Below are the code and all the weights of a small trained network. Each question names an input and a class and asks about switching units off, where a switched-off unit gives its printed mean instead of its output.

import numpy as np


def w(rows, s, z=0):
    codes = np.array(rows[::2]) - 128.0
    scale = np.full(codes.shape[1], s)
    scale[-1] = z or s
    return codes * scale


def f(y):
    return y / 2 * (1 + np.tanh(0.7978845608 * (y + 0.044715 * y**3)))


def log_softmax(a):
    a = a - a.max(-1, keepdims=True)
    return a - np.log(np.exp(a).sum(-1, keepdims=True))


def net(x, mask):
    res = np.array(x, float).reshape(1, 7) / 4 @ E
    y = f(res @ A[0][:, :-1].T + A[0][:, -1])
    res = res + np.where(mask, y, B[0][:, -1]) @ B[0][:, :-1]
    return log_softmax(res[-1] @ U[:, :-1].T + U[:, -1])


A, B = {}, {}
E = w([
[99,18,89,112,126,203,119,115,6,212],'x0',
[182,93,114,76,181,164,135,88,135,190],'x1',
[146,142,147,188,74,172,195,118,96,60],'x2',
[144,119,9,121,105,210,61,238,146,138],'x3',
[75,186,113,177,117,94,132,215,176,171],'x4',
[163,61,109,107,253,143,80,85,161,171],'x5',
[116,94,126,57,60,116,76,110,58,91],'x6',
],0.0068)
A[0] = w([
[98,128,187,204,112,107,208,62,54,168,219],'neuron 0',
[130,151,125,135,182,108,132,154,180,157,122],'neuron 1',
[102,104,111,99,160,113,86,113,117,83,113],'neuron 2',
[125,84,151,65,222,89,104,32,129,157,190],'neuron 3',
[128,139,142,176,104,153,147,84,121,3,189],'neuron 4',
[105,159,129,180,242,116,132,139,195,167,63],'neuron 5',
[98,191,144,151,108,24,87,179,187,68,181],'neuron 6',
[109,59,93,141,141,166,80,168,78,127,158],'neuron 7',
[134,160,97,68,112,161,132,156,142,193,15],'neuron 8',
[77,116,130,143,131,98,118,173,78,200,4],'neuron 9',
],0.017,0.0036)
B[0] = w([
[76,116,225,129,117,110,139,14,48,156,209],'neuron 0',
[195,158,156,152,178,120,154,111,191,158,184],'neuron 1',
[121,105,158,176,133,146,172,106,103,177,153],'neuron 2',
[222,9,127,131,200,143,126,75,56,96,238],'neuron 3',
[229,211,136,116,43,111,158,141,49,59,207],'neuron 4',
[240,191,139,106,227,129,134,109,209,87,211],'neuron 5',
[23,179,183,143,54,133,149,75,111,201,254],'neuron 6',
[155,9,72,123,136,155,120,142,152,187,207],'neuron 7',
[86,131,140,157,43,133,135,101,96,168,164],'neuron 8',
[111,145,71,117,35,138,114,195,124,99,163],'neuron 9',
],0.013,0.019)
U = w([
[175,10,126,119,149,143,134,36,42,149,235],'0',
[21,44,15,129,83,156,52,194,147,220,142],'1',
[188,127,111,143,249,123,124,107,254,154,105],'2',
[209,193,30,133,64,148,146,229,145,82,73],'3',
[43,137,120,71,219,62,40,185,148,33,4],'4',
[40,123,97,114,208,2,54,160,162,24,16],'5',
[62,236,214,149,61,62,174,61,108,141,189],'6',
[35,113,127,59,196,25,72,183,176,15,15],'7',
],0.0048,0.0033)

Each question gives the input, the list of numbers given to net, and the class t.
The units are the neurons (one row each of A and B). Each row of codes is followed by its name. A weight is (code - 128) times the scale printed after its matrix; where a second scale follows, it is the last column's (A, B and U).
mask holds one flag per neuron, in row order. A switched-off neuron (its flag False) gives its mean, the last column of its row in B, instead of its output. The means were averaged over made-up inputs and are rounded, as every weight is.
A unit's drop is (log p(t) with every unit on - log p(t) with that unit switched off) / (log p(t) with every unit on - log p(t) with every unit switched off).
The circuit of an input: a set's keep is (log p(t) with only the set's units on - log p(t) with every unit switched off) / (log p(t) with every unit on - log p(t) with every unit switched off). Starting from all 10 units, units are removed one at a time, each time the one whose removal leaves the highest keep (on an exact tie, the one counted first), for as long as the keep stays at least 0.8.
units of the circuit, in order: the units of the circuit, biggest drop first
unit that matters most: the unit with the biggest drop
top k neurons: the k neurons with the biggest drops, biggest first
drop of u: that unit's drop, to one decimal
input [0,0,8,7,-4,0,6], class 3: units of the circuit, in order : [neuron 3; neuron 0]
input [-3,8,-6,5,6,-7,-5], class 6: unit that matters most : neuron 8
input [2,0,-6,8,7,5,2], class 1: units of the circuit, in order : [neuron 7; neuron 3]
input [0,5,4,8,0,-6,8], class 1: units of the circuit, in order : [neuron 3; neuron 5; neuron 7]
input [2,-6,-5,-4,8,5,8], class 1: units of the circuit, in order : [neuron 9; neuron 0; neuron 4]
input [-8,0,1,-1,-2,5,3], class 6: top 3 neurons : [neuron 7; neuron 6; neuron 4]
input [3,6,-3,-3,6,-4,-1], class 6: top 2 neurons : [neuron 3; neuron 7]
input [-2,3,4,8,-2,-5,-4], class 3: top 2 neurons : [neuron 6; neuron 0]
input [2,-1,-3,-3,1,7,-3], class 2: drop of neuron 5 : 0.8
input [2,-5,-2,5,-3,-7,-4], class 1: drop of neuron 0 : 0.3
input [5,8,-5,4,5,7,-6], class 2: drop of neuron 5 : 1.4
